Here is a tiny trained network, its code and every weight. The questions are about switching its units off for an input and a class, where a switched-off unit gives its printed mean instead of its output.

import numpy as np


def w(rows, s, z=0):
    codes = np.array(rows[::2]) - 128.0
    scale = np.full(codes.shape[1], s)
    scale[-1] = z or s
    return codes * scale


def norm(h):
    return h / np.sqrt((h * h).mean(-1, keepdims=True) + 1e-5)


def f(y):
    return y / 2 * (1 + np.tanh(0.7978845608 * (y + 0.044715 * y**3)))


def log_softmax(a):
    a = a - a.max(-1, keepdims=True)
    return a - np.log(np.exp(a).sum(-1, keepdims=True))


def net(x, mask):
    res = np.array(x, float).reshape(1, 4) / 4 @ E
    u = 0
    for l in range(2):
        y = f(norm(res) @ A[l][:, :-1].T + A[l][:, -1])
        res = res + np.where(mask[u : u + 6], y, B[l][:, -1]) @ B[l][:, :-1]
        u += 6
    return log_softmax(norm(res)[-1] @ U[:, :-1].T + U[:, -1])


A, B = {}, {}
E = w([
[152,234,117,123,162,143,5,163,211,129],'x0',
[228,124,76,23,255,174,132,58,156,219],'x1',
[130,119,143,148,138,127,115,120,129,129],'x2',
[126,127,127,128,125,130,130,129,125,132],'x3',
],0.014)
A[0] = w([
[138,54,133,121,149,132,210,89,107,132,5],'0.n0',
[99,117,137,170,87,129,149,138,122,102,111],'0.n1',
[66,40,143,175,22,115,226,156,79,89,213],'0.n2',
[58,172,137,185,4,105,84,196,140,38,53],'0.n3',
[138,7,112,102,126,131,245,94,63,154,62],'0.n4',
[112,109,146,176,104,127,133,127,125,77,162],'0.n5',
],0.023,0.0027)
B[0] = w([
[52,146,210,210,139,150,149,164,185,130,190],'0.n0',
[131,108,153,121,209,235,73,14,106,161,172],'0.n1',
[253,32,44,52,93,109,63,28,66,107,242],'0.n2',
[40,203,170,221,108,138,245,230,185,142,253],'0.n3',
[21,224,142,174,95,139,218,225,147,125,231],'0.n4',
[50,131,110,53,113,93,91,89,94,88,171],'0.n5',
],0.015,0.035)
A[1] = w([
[125,73,176,201,170,124,106,149,182,69,82],'1.n0',
[234,62,146,147,123,111,80,49,97,118,214],'1.n1',
[202,157,84,4,200,168,11,43,157,186,192],'1.n2',
[80,6,152,126,182,65,15,67,81,117,180],'1.n3',
[156,95,51,47,52,174,68,21,51,79,4],'1.n4',
[201,53,73,95,77,47,49,32,119,113,224],'1.n5',
],0.022,0.0018)
B[1] = w([
[116,190,119,198,100,173,202,62,185,90,153],'1.n0',
[101,139,136,128,102,129,166,163,81,101,161],'1.n1',
[182,206,87,79,213,127,75,122,203,119,252],'1.n2',
[90,222,70,104,86,144,131,85,129,42,143],'1.n3',
[141,77,149,84,148,142,86,48,6,73,228],'1.n4',
[70,122,95,180,99,183,107,5,153,111,185],'1.n5',
],0.018,0.025)
U = w([
[131,55,116,106,79,131,138,2,39,79,204],'0',
[46,187,168,210,115,128,255,168,195,126,220],'1',
[233,195,90,53,247,101,72,114,251,163,168],'2',
[214,8,160,87,82,57,94,191,158,220,10],'3',
[213,47,161,85,144,58,123,152,127,203,3],'4',
],0.0091,0.0042)

Each question gives the input, the list of numbers given to net, and the class t.
The units are the neurons (one row each of A and B). Each row of codes is followed by its name. A weight is (code - 128) times the scale printed after its matrix; where a second scale follows, it is the last column's (A, B and U).
mask holds one flag per neuron, layer by layer. A switched-off neuron (its flag False) gives its mean, the last column of its row in B, instead of its output. The means were averaged over made-up inputs and are rounded, as every weight is.
A unit's drop is (log p(t) with every unit on - log p(t) with that unit switched off) / (log p(t) with every unit on - log p(t) with every unit switched off).
The circuit of an input: a set's keep is (log p(t) with only the set's units on - log p(t) with every unit switched off) / (log p(t) with every unit on - log p(t) with every unit switched off). Starting from all 12 units, units are removed one at a time, each time the one whose removal leaves the highest keep (on an exact tie, the one counted first), for as long as the keep stays at least 0.8.
circuit, biggest first: the units of the circuit, biggest drop first
k most important neurons: the k neurons with the biggest drops, biggest first
top k neurons in layer l: the k neurons of layer l with the biggest drops, biggest first
drop of u: that unit's drop, to one decimal
input [-1,-3,2,8], class 0: most important neuron	[0.n2]
input [-6,-1,4,5], class 0: 2 most important neurons	[0.n2 0.n3]
input [1,2,5,-2], class 2: circuit, biggest first	[0.n3 1.n2]
input [-8,0,-7,0], class 0: 2 most important neurons	[0.n2 0.n3]
input [4,4,5,3], class 2: top 3 neurons in layer 0	[0.n3 0.n4 0.n2]
input [4,3,0,5], class 2: 3 most important neurons	[0.n3 0.n4 0.n2]
input [7,1,6,3], class 2: top 4 neurons in layer 0	[0.n3 0.n4 0.n0 0.n2]
input [-1,-8,1,1], class 0: 2 most important neurons	[0.n2 0.n4]
input [8,2,2,3], class 2: 4 most important neurons	[0.n3 0.n4 0.n2 0.n0]
input [2,5,1,0], class 2: 4 most important neurons	[0.n3 0.n4 0.n2 1.n2]
input [2,1,-1,-3], class 2: drop of 0.n4	1.9
input [-4,-4,1,6], class 0: drop of 0.n2	2.2
input [-8,-8,0,-6], class 0: drop of 0.n2	2.2
